Here is a tiny trained network, its code and every weight. The questions are about switching its units off for an input and a class, where a switched-off unit gives its printed mean instead of its output.

import numpy as np


def w(rows, s, z=0):
    codes = np.array(rows[::2]) - 128.0
    scale = np.full(codes.shape[1], s)
    scale[-1] = z or s
    return codes * scale


def f(y):
    return np.maximum(y, 0)


def log_softmax(a):
    a = a - a.max(-1, keepdims=True)
    return a - np.log(np.exp(a).sum(-1, keepdims=True))


def net(x, mask):
    res = np.array(x, float).reshape(1, 6) / 4 @ E
    y = f(res @ A[0][:, :-1].T + A[0][:, -1])
    res = res + np.where(mask, y, B[0][:, -1]) @ B[0][:, :-1]
    return log_softmax(res[-1] @ U[:, :-1].T + U[:, -1])


A, B = {}, {}
E = w([
[130,236,156,205,19],'x0',
[172,129,8,14,70],'x1',
[6,92,184,57,60],'x2',
[211,85,142,171,164],'x3',
[221,132,232,30,54],'x4',
[104,254,178,81,128],'x5',
],0.0055)
A[0] = w([
[2,174,65,133,145,184],'n1',
[143,187,194,155,32,163],'n2',
[230,189,172,135,189,176],'n3',
[127,83,161,73,113,127],'n4',
[70,49,144,218,202,151],'n5',
[46,197,31,129,143,160],'n6',
[137,31,104,59,131,117],'n7',
[105,109,178,32,34,229],'n8',
[97,87,155,243,190,193],'n9',
[142,135,38,135,100,194],'n10',
[106,115,177,22,33,236],'n11',
[176,117,45,152,139,159],'n12',
[175,154,155,184,227,210],'n13',
[175,104,149,59,148,218],'n14',
[182,167,198,157,174,163],'n15',
[124,207,181,153,31,181],'n16',
[105,95,179,65,82,176],'n17',
[221,110,44,132,113,150],'n18',
[224,113,47,138,130,150],'n19',
[150,195,200,152,32,162],'n20',
[160,70,99,92,182,253],'n21',
[197,93,26,144,142,143],'n22',
[164,144,178,194,83,126],'n23',
],0.0074,0.0035)
B[0] = w([
[21,180,70,151,108,216],'n1',
[130,148,216,117,78,219],'n2',
[205,206,136,125,168,216],'n3',
[119,96,122,84,147,173],'n4',
[77,48,141,202,171,225],'n5',
[72,189,71,163,99,204],'n6',
[131,25,49,86,162,193],'n7',
[95,100,140,37,120,248],'n8',
[92,63,157,231,169,233],'n9',
[135,136,89,146,63,182],'n10',
[95,101,140,1,120,254],'n11',
[163,110,93,178,92,181],'n12',
[176,161,125,190,187,219],'n13',
[156,120,101,75,158,206],'n14',
[168,172,170,149,171,200],'n15',
[111,176,214,121,68,227],'n16',
[102,92,134,65,134,204],'n17',
[199,102,77,125,73,190],'n18',
[198,112,82,141,81,193],'n19',
[143,162,242,117,74,224],'n20',
[156,75,55,119,162,219],'n21',
[184,79,65,177,79,192],'n22',
[146,142,180,173,121,185],'n23',
],0.0078,0.0069)
U = w([
[217,199,104,117,253,191],'0',
[17,222,54,141,70,160],'1',
[220,72,20,166,36,162],'2',
[178,173,213,196,111,3],'3',
[117,141,230,41,28,129],'4',
[52,31,140,223,231,157],'5',
[103,38,84,17,192,77],'6',
],0.007,0.0017)

Each question gives the input, the list of numbers given to net, and the class t.
The units are the neurons (one row each of A and B). Each row of codes is followed by its name. A weight is (code - 128) times the scale printed after its matrix; where a second scale follows, it is the last column's (A, B and U).
mask holds one flag per neuron, in row order. A switched-off neuron (its flag False) gives its mean, the last column of its row in B, instead of its output. The means were averaged over made-up inputs and are rounded, as every weight is.
A unit's drop is (log p(t) with every unit on - log p(t) with that unit switched off) / (log p(t) with every unit on - log p(t) with every unit switched off).
The circuit of an input: a set's keep is (log p(t) with only the set's units on - log p(t) with every unit switched off) / (log p(t) with every unit on - log p(t) with every unit switched off). Starting from the 12 units with the biggest drops (on a tie, the unit counted first), units are removed one at a time, each time the one whose removal leaves the highest keep (on an exact tie, the one counted first), for as long as the keep stays at least 0.8.
units of the circuit, in order: the units of the circuit, biggest drop first
top k neurons: the k neurons with the biggest drops, biggest first
drop when u is switched off: that unit's drop, to one decimal
input [3,3,5,-4,-7,-7], class 1: units of the circuit, in order : n1
input [-8,-8,-3,5,4,6], class 0: units of the circuit, in order : n3, n13
input [8,-2,1,2,-1,-5], class 3: top 2 neurons : n11, n8
input [-6,4,4,1,-8,-7], class 2: units of the circuit, in order : n22, n12
input [-4,-2,-6,1,1,-3], class 2: units of the circuit, in order : n22, n19
input [-7,0,-4,5,-3,4], class 2: top 2 neurons : n22, n19
input [7,0,-3,6,-6,2], class 3: drop when n7 is switched off : 0.1
input [-8,-5,0,0,3,7], class 0: drop when n3 is switched off : 0.2
input [-7,6,-2,-4,-7,4], class 2: drop when n18 is switched off : 0.1
input [-1,2,0,2,4,-1], class 6: drop when n16 is switched off : 0.1
